(in the rows, 128 means zero)
Each row of numbers belongs to one of the nodes below and depends on some of the facts about them. Some rows are named. Which node is each other row?

Known rows:
trubri: [150 149 130 120 122 140 119 121 149 123 174 141 132 114 132 119 134 100
 184 116 129 112 113 125 145 143 115 152 151 118 109 115 148 127 113 149]
lopar: [142 168 109 129 103 117 119 157 131 139 129 135 121  91 121 130 167 129
 134 132  90 111  93 126 135 152 150 138 140 110  91 124 147 160 119 148]
trisan: [155 124  89 124  87 125 116  77 138 110 207 164  18 133 112  97  34 130
 124 181 106 127 110 182 139  91 122 116 170 129 140 133 204  45  64 105]
neplega: [177 162 125 112 105 140 142 144 198 147 177 122 134 153 116  93 146  82
 204 134 160  85 113 114 160 123 137 104 147 107 134 139 172  87 167 166]
lofur: [173 161 154 117 124 139 152 166 170 174 130 110 175 148 132 119 189 102
 195 115 128  71 114  99 126 152 123 117 134 124 113 125 133 112 196 188]
fliva: [132 124 103 143 137 154 137 115 106 129 123 119  97 125  93 128 132 168
 134 112  75 106  99 154 142 138 121 140 109 111 126  84 133 171 137 120]
temom: [151 145 124 131 123 112 163 120 124 129 123 157 112 141 112 130 102 125
 135 124  79 125 137 168 135 140 105 132 139 110 110 126 127 114 122 121]
steplus: [148 145 133 121 113 161  98 142 157 132 163 110 115 139 139 128 176 122
 138 113 155  73 110 111 121 137 179 135 122 121 150  95 165 145 164 186]
zeple: [125 108 124 147 123 168  96 124 149 138 184 119 130 128 142 139 136 105
 135 133 129  99 116 119 183 109  99 147 125 148 176  92 160  80 127 162]
dofin: [158 139 145 127 126 153 113 140 129 126 169 148 119 104 126 122 132 114
 165 126 108 117  88 116 136 159 109 146 140 130 104 102 157 130 119 161]
drustafe: [154 142 141 124 141 132 200 143 144 169 114 136 161 142  81 122 151 113
 180 105  70 101 124 136 160 143  58 145 140 111 113 114 107 123 155 125]
klafle: [154 137 171 134 114 147  83 164  99 150 153 126 122 129 177 167 154 140
 102 136 129 102 104  97 118 159 140 130 109 177 125  89 151 119 142 204]
lopor: [128 144 135 122 134 149 114  85 135 117 170 128 136 160 152 137 109 109
 191 134 151 135 170 151 169 110 123 135 141 125 154 110 118 115 159 164]
druflu: [136  95 132 139 150 170 104 100 123 127 175 140 116 135 120 130 110 119
 118  94 109 105 108 183 171 115  96 178 125 127 167  85 153 120  98 124]
stogru: [170 167 113 121  58  79 131 191 205 171 172 130 120 142 142 127 162  65
  66 135 127  49 110 104 145 124 168 133 144 119 127 150 200  91 111 155]
gruskan: [140 128 139 139 134 150  72 111 135 120 210 149 136  96 148 136 114  96
 147 123 147 125 109 133 168 132 110 179 138 147 144  94 170 124 102 166]
buflutror: [136 113 129 146 134 158 141 130 137 154 136 132 119 108  96 117 131 119
 144 140  76 108  92 140 164 126  58 140 119 135 127  98 149  86 115 124]
bepo: [144 135 134 134 116 152  71 140 148 141 173 109 141 140 165 156 165 103
  72  97 154  73 125 125 152 123 189 167 128 135 176  85 161 155 146 177]

Facts:
bepo {τ=groviku, κ=951}
biki {τ=buflutror, κ=937}
bosal {τ=steske}
bramos {τ=pletim, κ=937}
brasu {κ=759}
buflutror {κ=937}
diples {τ=stomas, κ=759}
doban {τ=laskar}
dofin {τ=grorek, κ=759}
draflar {τ=skazur, κ=937}
drapa {τ=nebrul, κ=937}
driklime {τ=drustafe}
drokom {τ=rilon, κ=759}
dronan {τ=geklir, κ=937}
druflu {κ=951}
drustafe {κ=937}
duzul {τ=stivul, κ=951}
fevos {κ=937}
fladedun {κ=759}
flega {τ=trubri, κ=937}
flifla {κ=951}
fliva {κ=951}
flovi {τ=biki, κ=937}
fluzibik {τ=loskelal}
foplil {κ=759}
gamom {τ=fliva}
geklir {κ=759}
giskita {τ=druflu, κ=937}
graflasen {κ=951}
griklo {κ=937}
grokul {τ=griklo, κ=759}
grorek {τ=flovi, κ=937}
groviku {τ=klozam, κ=937}
gruskan {τ=giskita, κ=759}
gubok {κ=759}
gugris {τ=klekedak, κ=951}
kadol {κ=759}
kavus {κ=937}
klafle {τ=skovan}
klastiklu {τ=grokul, κ=951}
klekedak {τ=kunor, κ=759}
klevim {τ=zeple, κ=759}
klozam {τ=foplil}
kopem {κ=759}
kunor {τ=stufes, κ=937}
laskar {τ=muli, κ=951}
lesan {τ=skisken}
lofur {τ=luno, κ=937}
lopar {τ=brasu, κ=759}
lopor {τ=ragru}
loskelal {κ=759}
luno {τ=driklime, κ=937}
muli {τ=sizos}
negim {τ=tabru, κ=937}
neplega {τ=fevos, κ=937}
plaskas {τ=temom}
pledina {κ=759}
plesor {τ=lopor}
pletim {τ=graflasen, κ=759}
plilu {τ=gugris}
pluvar {τ=flifla, κ=937}
ragru {τ=skiber, κ=937}
regra {τ=skoplin, κ=937}
rilon {τ=drapa, κ=759}
rukifal {τ=kefan, κ=759}
sesti {τ=dofin, κ=951}
sizos {τ=trubratur, κ=759}
skabru {τ=zugam}
skazur {τ=tredrir}
skeskis {τ=tupir, κ=951}
skiber {τ=kadol}
skisken {κ=937}
skoplin {τ=plilu}
skovan {τ=stusi, κ=951}
sobroto {τ=trisan, κ=759}
steplus {τ=skabru, κ=951}
steske {τ=sesti}
stevuk {τ=plaskas, κ=937}
stibo {κ=951}
stifetro {τ=tubro, κ=951}
stivul {τ=pledina}
stogru {τ=fladedun, κ=937}
stomas {κ=759}
stufes {κ=759}
stufla {τ=lopar}
stusi {κ=937}
tabru {τ=kavus, κ=951}
tredrir {τ=kopem, κ=759}
trubratur {τ=duvas, κ=937}
trubri {τ=stifetro, κ=759}
truskin {κ=937}
tubro {τ=lesan, κ=759}
virol {τ=zoskubin, κ=759}
vosu {τ=klastiklu}
zele {τ=gruskan, κ=937}
zeple {τ=zele, κ=937}
zoskubin {κ=937}
zugam {τ=virol}

Name these rows:
No name comes twice in this set of rows, the named rows included.
[151 174  82 124  98 155  99 153 136 119 115  85  72 112 109 108 179 179
 170 141 118  92  94 122  94 153 212  63 130  98  97 112 157 177 193 166] | skeskis
[114 141 146 138 109 127  97 130 126 134 158 138 138 143 169 169 126 117
  67 122 133 112 156 142 171 123 144 157 125 152 167 110 137 117 107 162] | klozam
[132 165  87 135 106 128 155 117  98 118  83 123  66 111  91 127 110 188
 160 164  46 158 118 161 126 147 145  82 132 102  84 127 128 142 144 126] | tupir
[152 141 110 119 123 135 180 110 183 156 150 146 130 152  68  96 103  90
 193 132  97 110 126 164 175 114  77 132 152 100 141 134 147  75 123 103] | fevos
[ 94 162  86 139 104 109 115 115 141 119 132 134 140  85 124 148 112 115
  91 119  87 139 148 163 176 129 136 165 149  97 126 109 127 171 110 124] | geklir
[149 180 110 108 103 118 107 124 180 124 182 132 143 124 146 112 139  87
 193 124 173 110 130 108 149 137 172 132 177  98 116 123 162 127 135 165] | diples
[144 127 147 129 123 165  50 129 141 121 216 131 128 109 181 127 149  90
 155 125 173 108 103 108 156 134 141 166 131 150 143 105 187 119 127 183] | klevim
[102 135 120 150 124 121  94 109 131 116 166 149 151  97 146 162 111  90
  67 100 104 126 142 154 191 125 104 201 140 129 150  95 141 145  82 133] | foplil

The same nodes again, as new rows of numbers:
Known rows:
dofin: [102 169 221  61 164  97 123 126  82 103 172 146  77 137 127  88  96 123
 101 178  70 129 122  83 141 156 115 181 198]
tubro: [154  93 116 122 206 181  65  73 105 154 203  68  72  97  92 101 133 132
 207  87 129 136 118  73 142 135  97 159 141]
vosu: [152 123 132 109 133 171 133 147 141 130 121 129 142 114 121 125 147 128
 103 131 112 119 145 133 118 132 137 135 139]
druflu: [105 140 115 150 167  96 124 193 147 104 124 117 145 142 141 137 139 114
 131  99 129 105 171 155 130 146 119 112  84]
zeple: [107  80 108  89 132  68 149 132 167  74 121  58 185 133  83 150 128 167
 108 109 114 156  67 160 144  89  99 150 102]
groviku: [184 226 112 179 112  57 206  44 142 156 156  29 124 163 140 122 143 101
 121 142 223 134  79 179 102  64 128 181 135]
nebrul: [155 124 138 135 125 166 126 146 158 134 127 126 133 117 128 119 153 133
 100 131 140 126 157 138 113 137 160 125 117]
lesan: [162 109 124 123 176 176 108 104 130 147 181  72 113  93 113 136 160 145
 171  96 154 114 155  90 119 100 114 136 130]
sesti: [127 237 174  87 198 117 180 202  93  87 157 101 157 142 166 118 110  95
 101 163  60  89 155 125 126 139  74 176 195]
biki: [ 98 103 204 119  95  69 135 120 120  74 176 107 123 128 148 154  85 195
 127 152 200 155 143  78 131 107 123  75 110]
skiber: [204 138 114 102  72 142 148 124 125 160 127 215 109 121 121 154  78 134
 105  86 112  85 154  94 136 129 103 189  47]
skeskis: [121 161 117 145 162 119 133 185 125 112 128 124 144 139 152 134 130 104
 138 109 130  99 173 144 126 149 107 109 107]
gubok: [109 112 136 139 132 124  86 112 127 148 125 164  81 133 117  99 127 116
 133 128 111 139 121 123 137 160 156 140 125]
duvas: [120 105 127 131 117 137 130 138 140 159 116 131  99 122 135 138 155 134
 114 129 145 116 155 136  99 123 133 109 127]
skazur: [106 137 118 124 136 152 130 147 127 158 103 162 147 110 139 148 164 118
 127 135  58 105 128 119 120 101 145 158 170]
skisken: [137 116 125 167 112 135 134 113 142 124 150  76 155 118 146 145 117 169
 149 133 165 154 108 110 128  98 131 116 122]
stufes: [104 101 137 144 122 124  88 110 117 144 134 181  92 136 109 100 134 103
 134 122 132 140 124 120 146 166 170 124 130]
plilu: [137 101 121  85 104 149 168 105  72 114 145 193 190 130  69 135 169  53
 118 101 180 111 137 125 157 133 148  90 194]

Name these rows:
No name comes twice in this set of rows, the named rows included.
[166 133 124  99 108 141 142 126 126 145 125 168 120 121 116 142 120 127
 111 109 117  99 146 114 124 121 116 158 100] | plesor
[183 224 124 159 137  70 180  58 150 181 148  77  87 156 124 114 184  74
 108 124 209  98 131 181  90  81 154 186 126] | klozam
[ 78  39  92  95 113 138 125 127  84 207  84 112   4 146 121 105 118 116
 119 139 120 137 110 158  77 176  40  92 171] | sizos
[106  54  91  76 109 153 169 145  98 199  82  85  47 133 128 140 143 127
 102 136 139 111 137 165  55 132  30  80 175] | muli
[ 69  47 118  65 174  45  82 131 169  94 114 117 110 142  41 108 151 131
 105  84  68 147  81 167 158 146 126 178  84] | gruskan
[147 101 118 111 191 171  76  80 104 150 182  89  78 106  92 100 130 124
 188  98 114 134 112  87 143 142  99 162 144] | trubri
[ 80 121 119 143 141 138  87 130 115 167 106 189 104 124 133 113 139 107
 144 139  39 130 101 113 143 146 159 170 166] | tredrir
[132 115 128 138 110 125  89 113 124 158 128 196  74 134 119 106 102 120
 129 115 107 128 126 110 145 167 147 160  92] | kadol
[123  97 124 144  77 125 164 106 100 101 151 139 197 134 114 147 126 115
 132 126 200 153 105 118 155 115 149  79 160] | kunor
[222 140  97 114  34 133 178 110 112 140 135 188 145 128 133 167  16 163
 115  94 118 112 102  83 154 116  65 199  38] | ragru

Now the same nodes, written a new way:
Some nodes and their rows:
plesor: [114  86 145 145 117 121 174  93 130 154 147 162 120 102 137 149 118  97
 125 162 106  86 114 191 169 127 126 109 141  94 139 161 130 148 127 122
 153 117 116 149 123 126 136  95 173 123 116 104 117 165]
forul: [117 110 105 138  95 134 144 105 124 162 108 136 114 126 134 134  96 134
 110 147 125 107 142 163 149 122 145 125 140 126 143 147 124 136 115 119
 144 117 113 130 128 122 126 131 141 128 134 127 138 163]
stivul: [147  90 100 137  88 140 140  91 111 161 122 132 116 114 156 127  75 158
 103 151 155 108 149 183 154 137 165 119 130  88 120 140 120 138 130 104
 169 142  87  98 120 128 149 128 117 125 130 178 126 145]
skisken: [ 90 135 119 167  85 130 111 127 145 126 135 142  80 128 117 121 114 145
 137 168 137 138 118 154 121 131 121 137 117 142 149 134 128  99 107  90
 122 104 111  70 113 100 141 156  93 102 195 135 122 177]
lesan: [105 107 111 135 101 131 138 115 125 154 124 137 110 125 117 145  88 131
  98 156 114 104 131 184 147 134 143 125 140 117 138 153 120 132 119 110
 133 123 115 123 126 116 125 116 148 121 154 137 132 166]
doban: [138  95 120 138 109 121 146  87 111 154 116 146 123 122 134 148 121 130
 113 147 116 108 125 189 154 123 143 112 148 105 150 133 126 168 116 118
 154 119 107 147 134 118 131 104 175 133  98 135 123 156]
klastiklu: [104 113  77 185  92 122 153 132 136 165 142 132 110 130 111 113 121 100
 131 147  93 105 159 126 145  99 124 195 146 112  98 138 115 111 156 117
 141  79 137 189 139 121 132  98 155 120 118  85 117 189]
regra: [167 135 136 167 116 123 122  93 119 130 108 155  99 120 135 132 166 131
 164 154 134 136  88 171 135 117 116 112 134 134 165 109 145 168 106 130
 154  88 100 132 129  98 153 127 163 122 102 164 115 170]
steplus: [169 101  87 154  99 127 139 106  98 144 140 128 110 124 138 123 126 118
 126 139 103 115 145 163 148 105 154 190 155  95 112 121 121 155 152 107
 155  87 123 181 148 134 147  92 184 116  78 140 117 169]
pledina: [122 128  93  94  96 143 133 116 149 132 118 106 100  97 136  99  93 175
  89 167 138 137 200 103 126 140 153 114  97  71 123 156  94 110 156 145
 154 175  61  83 107 152 125 140  72 139 168 158 134 109]
plaskas: [121 133 120 143 112 136 151 111 147 154 121 144 123 130 145 137  85 117
 118 158 134 103 133 172 158 130 134 119 137 111 126 164 120 129 120 116
 157 103 130 127 119 131 137 138 162 130 148 124 138 164]
kavus: [ 86 129  91 176  60 116 118 119 116 154  94 122  77 147 106 120 139 175
 136 161 134 143 115 137 105 117 128 133 119 167 155  95 132 120  88 103
 117 113  87  92 119  79 131 153  67 112 157 154 124 172]
gubok: [118 130 111 104 119 135 138 123 146 133 118 114 114 112 114 131 129 141
  97 160 105 138 167 115 130 125 131 117 114  91 148 140 112 144 146 166
 139 146  90 138 124 136  97 117 131 154 138 123 138 124]
stomas: [ 91 126 114  93 118 138 131 132 155 124 147 118  90  92 107 113  88 146
  93 173 116 134 183 118 125 143 139 132 103  75 128 166  96 105 163 142
 132 167  86  87 108 152 118 133  89 135 199 115 137 123]
sobroto: [ 75  40 124  89 113  92 124 109  53 122 150 117  97  98  34 177 189 165
  58 168  33 138 134 157 108 126 142 148 134 103 171  85 115 169 142 137
  71 193  72 138 151 108  55  52 126 121 116 115 114  99]
skeskis: [175 118  94 131 130 129 109 129 112 121 141 131 111 145 119 131 114 118
 116 139  92 121 142 191 132 116 146 204 156 120 119 115 118 159 154 101
 138  71 145 179 152 143 136 103 216 115  98 143 138 173]
steske: [108 127 108 139 103 133 128 121 134 151 105 121 120 146 113 151 104 136
  99 147 107 114 136 176 139 123 136 129 148 140 158 139 124 145 107 119
 129 105 129 148 131 112 107 129 168 131 135 128 150 167]
fliva: [110 147  47 165  84 147 127 160 149 159 116 101 105 160 109 112  88 137
 113 142 119 120 174 116 124  99 144 209 145 128 105 123 106 105 146 105
 137  86 144 177 127 123 126 147 131 126 153 128 147 187]

Name these rows:
No name comes twice in this set of rows, the named rows included.
[ 84 140 121 121 126 124 158 131 167 147 125 130 113 111  95 131 146 117
 110 164  89 125 156 100 133 114 107 115 114  95 140 157 111 136 145 184
 132 138 105 167 116 124  92 109 137 151 140  72 133 136] | grokul
[159 146 118 114 120 148 113 120 148 120 126 125 115 135 151 135  57 134
 104 146 130 118 142 202 145 144 155 127 147 111 154 162 118 143 123 102
 155  98 134 109 116 150 142 154 181 128 168 163 154 156] | driklime
[165 142  44 168  87 144 130 141 133 163  73 101 113 162 129 113 125 139
 127 127 118 126 167 129 124  88 145 190 156 142 112 101 120 151 122 136
 154  74 128 214 142 110 133 134 159 140  83 151 148 175] | skovan
[204 143 152 126 142 135  86  94 127  96 132 160  92 126 162 127 132 125
 162 153 134 147  86 217 133 138 128 118 136 126 175 127 139 163 116  98
 148  74 128  96 124 132 163 144 200 115 132 181 130 164] | lofur
[104 161 115 102 117 143 140 133 185 135 131 128 105 103 129 104  89 128
 112 168 125 131 188  96 139 136 130 118  97  76 120 181  99 109 163 157
 157 143  91 108  97 152 121 148 105 145 181 108 139 128] | loskelal
[173  81  76 175  84 129 164  89 109 177 106 129 116 113 165 105 138 128
 148 134 136  99 152 133 153  93 147 177 143  83  86 112 122 166 150 135
 188 103  94 198 145 127 165  91 148 126  46 154 108 160] | bepo
[117 181  83 187  75 138 113 129 161 159  59 121  89 158 126 117 140 157
 159 148 158 147 119 113 107 106 113 122 123 179 160  99 139 125  76 131
 144  79 108 130 115  82 132 184  94 134 136 154 144 180] | stusi
[138  95 120 167 100 106 113  84  83 152 106 142  92 127 111 144 196 156
 145 152 121 147  86 176 122 108 128 118 135 146 172  82 148 171  93 118
 130 113  89 137 141  86 128 112 135 116  81 169 113 157] | negim
[125 108  31 183  48 150 156 119 131 185  98 103 102 136 154  84  89 159
 131 144 166 109 198 100 130 106 159 187 130 100  71 115 109 105 147 116
 184 115  89 156 126 125 159 143  78 132 107 155 130 163] | flifla
[168 131  85 155 104 134 140 101 129 166  54 110 133 156 133 152 136 142
 117 122 121 118 123 158 141 107 137 112 158 146 171 114 136 189  83 153
 156  91 118 196 134 108 110 125 185 152  59 152 155 152] | klafle

The same nodes again, as new rows of numbers:
Some nodes and their rows:
plilu: [145 132 129 107 136 129 138 110 138 123 146 106 125]
stufes: [150 109 148 126 121 128 114 103  98 126 121 103 175]
lofur: [ 68 110 124 153 123 152 103 151 120 150 111 143 111]
lopor: [ 90 118  90 120 130 181 126 104 127 121 137 166 120]
druflu: [194 131 173  79 145 106 115 111 141 105 170 169 160]
biki: [146 133 140 130  96 102 124 119 113 159 124 119 124]
kadol: [ 83  98 116 161 116 201 106 100 100 120 110 148 163]
stifetro: [143 112 159 110 115 143 110  82 122 131 128 139 113]
skazur: [131 131 134 131 152 120 159 157 152 123 134 106 139]
drapa: [ 88 104 123 161 148 151  94 116 119 119 152 163 141]
nebrul: [120 118 109 125 144 146 103 100 123  88 155 170 162]
flifla: [167  85 206  79 182 116 153 146 179  92 155 113 162]
duzul: [128 138 157 129 173 112 150 144 164  95 152 144 116]
kopem: [115 108 150 165 130 126 134 149 129 120 121 103 181]
laskar: [143 153 144 100 149 122 125  98 154  92 175 196 141]
dofin: [151 160 117 108  83 123 142 104 117 146 109 115 127]
klevim: [124 182 109 124 104  97 166 127 156 152 147 149 120]
zele: [143 138 144 149 137  98 130 143 137 150 156 160 149]

Name these rows:
No name comes twice in this set of rows, the named rows included.
[115 102 171 127 172 109 186 176 189 144 143  97 142] | pluvar
[110 122 126 157 102 114 137 117 124 183 117 114 111] | flega
[134 146 141 186 155 111 124 171 109  91 108 105 175] | pledina
[144 103 165 101 156 133 106 118 142  89 140 166 146] | graflasen
[101 110 139 130 132 131 144 130 135 169 144 112 121] | regra
[180 109 127 105 123 146 120 147 115 132 125  89 158] | stusi
[ 92 127 119 123 125 147 110 124 124 123 114 152 125] | driklime

